Below is a small trained network, with its code and all its weights. Each question gives an input and a target symbol and asks what happens when units are switched off, that is, made to give their printed mean instead of their output.

import numpy as np


def w(rows, s, z=0):
    codes = np.array(rows[::2]) - 128.0
    scale = np.full(codes.shape[1], s)
    scale[-1] = z or s
    return codes * scale


def f(y):
    return np.maximum(y, 0)


def softmax(a):
    e = np.exp(a - a.max(-1, keepdims=True))
    return e / e.sum(-1, keepdims=True)


def log_softmax(a):
    a = a - a.max(-1, keepdims=True)
    return a - np.log(np.exp(a).sum(-1, keepdims=True))


def net(x, mask):
    ids = ['ΓΔβεζθξτ'.index(c) for c in x.split()]
    T = len(ids)
    res = E[ids] + P[:T]
    r = res
    for j in range(2):
        rows = slice(2 * j, 2 * j + 2)
        q, k, v = (r @ M[0][rows].T for M in (Q, K, V))
        z = softmax(np.where(np.tri(T) > 0, q @ k.T / 2**0.5, -1e9)) @ v
        o = O[0][rows]
        res = res + np.where(mask[j], z, o[:, -1]) @ o[:, :-1]
    y = f(res @ A[0][:, :-1].T + A[0][:, -1])
    res = res + np.where(mask[2:6], y, B[0][:, -1]) @ B[0][:, :-1]
    return log_softmax(res[-1] @ U[:, :-1].T + U[:, -1])


Q, K, V, O, A, B = {}, {}, {}, {}, {}, {}
E = w([
[95,95,198],'Γ',
[108,34,122],'Δ',
[51,160,79],'β',
[166,251,247],'ε',
[159,150,133],'ζ',
[235,191,163],'θ',
[178,212,195],'ξ',
[229,94,191],'τ',
],0.016)
P = w([
[97,133,143],'0',
[52,196,255],'1',
[168,111,96],'2',
[175,72,56],'3',
[171,148,160],'4',
[102,138,163],'5',
[150,107,124],'6',
[182,130,130],'7',
[149,109,116],'8',
[129,111,131],'9',
[139,118,139],'10',
[127,93,113],'11',
[96,150,184],'12',
],0.0087)
Q[0] = w([
[231,189,158],'h1',
[13,101,220],'h1',
[120,73,154],'h2',
[2,83,127],'h2',
],0.0077)
K[0] = w([
[115,214,69],'h1',
[90,172,243],'h1',
[40,1,64],'h2',
[10,199,63],'h2',
],0.0091)
V[0] = w([
[234,118,14],'h1',
[49,137,63],'h1',
[115,8,153],'h2',
[202,219,192],'h2',
],0.011)
O[0] = w([
[77,178,217,83],'h1',
[118,220,88,55],'h1',
[254,164,170,100],'h2',
[69,147,182,248],'h2',
],0.0092,0.011)
A[0] = w([
[171,33,81,112],'n1',
[154,51,156,175],'n2',
[109,67,230,251],'n3',
[52,104,7,218],'n4',
],0.011,0.0026)
B[0] = w([
[141,116,59,175],'n1',
[158,121,197,183],'n2',
[172,114,75,253],'n3',
[145,246,122,161],'n4',
],0.012,0.016)
U = w([
[133,145,254,253],'Γ',
[203,119,110,205],'Δ',
[139,253,157,218],'β',
[122,139,129,24],'ε',
[97,139,92,104],'ζ',
[152,168,253,20],'θ',
[42,71,56,20],'ξ',
[241,184,253,104],'τ',
],0.0081,0.005)

Each question gives the input, a string of symbols that net reads in full, and the target symbol t.
The units are the heads (2 rows each of Q, K, V and O) and the neurons (one row each of A and B). Each row of codes is followed by its name. A weight is (code - 128) times the scale printed after its matrix; where a second scale follows, it is the last column's (O, A, B and U).
mask holds one flag per unit, heads first, then neurons. A switched-off unit (its flag False) gives its mean, the last column of its rows in O or B, instead of its output. The means were averaged over made-up inputs and are rounded, as every weight is.
A unit's drop is (log p(t) with every unit on - log p(t) with that unit switched off) / (log p(t) with every unit on - log p(t) with every unit switched off).
The circuit of an input: a set's keep is (log p(t) with only the set's units on - log p(t) with every unit switched off) / (log p(t) with every unit on - log p(t) with every unit switched off). Starting from all 6 units, units are removed one at a time, each time the one whose removal leaves the highest keep (on an exact tie, the one counted first), for as long as the keep stays at least 0.8.
units of the circuit, in order: the units of the circuit, biggest drop first
k most important neurons: the k neurons with the biggest drops, biggest first
which heads matter: for each layer, one digit per head in row order, 1 if its drop is at least 0.15 and else 0, layers parted by /
drop of u: that unit's drop, to one decimal
input ζ Δ β β ε ζ ζ, target β: 2 most important neurons -> (n2, n3)
input Γ β θ θ ζ ξ Γ θ, target Γ: which heads matter -> 01
input ζ θ β ε β θ ζ ζ θ, target β: units of the circuit, in order -> (h1)
input Γ Δ ζ τ Γ ξ ζ τ ζ, target τ: which heads matter -> 11
input θ τ τ ζ θ θ τ θ θ Γ θ ζ, target Γ: which heads matter -> 10
input Γ ξ θ ξ, target Γ: which heads matter -> 11
input Γ ε Γ τ, target τ: which heads matter -> 11
input τ ζ ζ τ β ε Δ Γ, target Δ: 2 most important neurons -> (n1, n4)
input Γ ε ε θ ζ, target Γ: units of the circuit, in order -> (h1, h2)
input β ζ Γ ξ Γ Γ β θ, target β: drop of n2 -> 0.2
input ζ θ Δ ξ ζ Γ τ Γ β Γ Γ β, target β: drop of n4 -> 1.4
input Γ β ε, target β: drop of h2 -> 0.5
input Δ Γ θ τ ζ ζ Γ ε ζ θ Γ, target Δ: drop of n1 -> 0.4
